Below are the code and all the weights of a small trained network. Each question names an input and a class and asks about switching units off, where a switched-off unit gives its printed mean instead of its output.

import numpy as np


def w(rows, s, z=0):
    codes = np.array(rows[::2]) - 128.0
    scale = np.full(codes.shape[1], s)
    scale[-1] = z or s
    return codes * scale


def f(y):
    return np.maximum(y, 0)


def log_softmax(a):
    a = a - a.max(-1, keepdims=True)
    return a - np.log(np.exp(a).sum(-1, keepdims=True))


def net(x, mask):
    res = np.array(x, float).reshape(1, 8) / 4 @ E
    y = f(res @ A[0][:, :-1].T + A[0][:, -1])
    res = res + np.where(mask, y, B[0][:, -1]) @ B[0][:, :-1]
    return log_softmax(res[-1] @ U[:, :-1].T + U[:, -1])


A, B = {}, {}
E = w([
[128,151,225],'x0',
[127,127,128],'x1',
[129,127,128],'x2',
[128,128,128],'x3',
[127,128,127],'x4',
[166,14,155],'x5',
[128,128,127],'x6',
[3,96,129],'x7',
],0.012)
A[0] = w([
[158,117,45,156],'N1',
[146,54,138,161],'N2',
[52,165,1,165],'N3',
[177,105,86,11],'N4',
[179,185,104,121],'N5',
[48,140,91,163],'N6',
[151,83,150,165],'N7',
[180,127,144,153],'N8',
[126,123,26,175],'N9',
[143,82,21,165],'N10',
[165,147,106,111],'N11',
[94,252,98,255],'N12',
[108,224,121,242],'N13',
[153,59,151,132],'N14',
[208,124,107,78],'N15',
[21,108,185,92],'N16',
[184,103,142,108],'N17',
[144,108,200,91],'N18',
[137,2,108,45],'N19',
[205,176,84,64],'N20',
[153,125,80,156],'N21',
[93,111,84,149],'N22',
],0.016,0.0066)
B[0] = w([
[130,105,64,178],'N1',
[159,84,107,179],'N2',
[143,36,200,222],'N3',
[195,144,134,151],'N4',
[60,175,157,181],'N5',
[127,63,180,196],'N6',
[153,113,143,169],'N7',
[146,127,166,174],'N8',
[170,53,154,187],'N9',
[67,177,69,189],'N10',
[103,140,102,156],'N11',
[2,129,216,253],'N12',
[10,180,132,226],'N13',
[146,75,148,176],'N14',
[203,89,135,179],'N15',
[138,105,18,205],'N16',
[136,97,168,169],'N17',
[175,153,153,166],'N18',
[62,39,76,183],'N19',
[52,151,87,184],'N20',
[146,123,82,162],'N21',
[128,71,137,163],'N22',
],0.035,0.018)
U = w([
[68,141,100,200],'0',
[160,115,226,112],'1',
[187,132,71,194],'2',
[111,123,92,2],'3',
[118,249,193,71],'4',
],0.013,0.0088)

Each question gives the input, the list of numbers given to net, and the class t.
The units are the neurons (one row each of A and B). Each row of codes is followed by its name. A weight is (code - 128) times the scale printed after its matrix; where a second scale follows, it is the last column's (A, B and U).
mask holds one flag per neuron, in row order. A switched-off neuron (its flag False) gives its mean, the last column of its row in B, instead of its output. The means were averaged over made-up inputs and are rounded, as every weight is.
A unit's drop is (log p(t) with every unit on - log p(t) with that unit switched off) / (log p(t) with every unit on - log p(t) with every unit switched off).
The circuit of an input: a set's keep is (log p(t) with only the set's units on - log p(t) with every unit switched off) / (log p(t) with every unit on - log p(t) with every unit switched off). Starting from the 12 units with the biggest drops (on a tie, the unit counted first), units are removed one at a time, each time the one whose removal leaves the highest keep (on an exact tie, the one counted first), for as long as the keep stays at least 0.8.
units of the circuit, in order: the units of the circuit, biggest drop first
most important unit: the unit with the biggest drop
top k neurons: the k neurons with the biggest drops, biggest first
drop when u is switched off: that unit's drop, to one decimal
input [-2,1,7,-1,-4,-5,2,2], class 1: units of the circuit, in order => [N3]
input [-1,-2,8,-6,4,5,8,7], class 3: top 2 neurons => [N19; N12]
input [-2,2,1,4,7,6,-5,5], class 3: units of the circuit, in order => [N12; N13]
input [0,8,1,-7,5,-5,-4,8], class 1: top 2 neurons => [N3; N6]
input [1,-5,3,6,4,1,-1,0], class 1: top 3 neurons => [N16; N13; N10]
input [-8,-5,-7,5,-2,-4,6,1], class 1: top 3 neurons => [N3; N9; N16]
input [-3,-5,-8,2,7,1,-6,7], class 3: top 2 neurons => [N16; N12]
input [-8,-1,-1,-4,5,-8,-4,2], class 1: top 2 neurons => [N3; N9]
input [6,4,3,1,1,0,-1,0], class 4: top 2 neurons => [N3; N19]
input [-2,-8,0,1,2,6,-4,6], class 3: top 3 neurons => [N19; N12; N13]
input [0,0,7,4,8,-6,-8,4], class 1: top 3 neurons => [N3; N6; N10]
input [6,-7,0,0,1,1,7,-5], class 1: top 2 neurons => [N10; N13]
input [2,-7,6,-5,1,4,2,8], class 2: top 3 neurons => [N12; N13; N16]
input [8,2,-1,-5,2,-4,4,0], class 4: most important unit => N19
input [2,5,0,-2,3,-2,-5,-5], class 4: drop when N16 is switched off => 0.1
input [-7,8,5,-6,8,-6,7,5], class 1: drop when N3 is switched off => 1.0
input [-5,-5,-3,7,-8,3,-5,-1], class 2: drop when N12 is switched off => 0.4
input [1,5,-4,-5,6,5,8,2], class 2: drop when N10 is switched off => 0.0
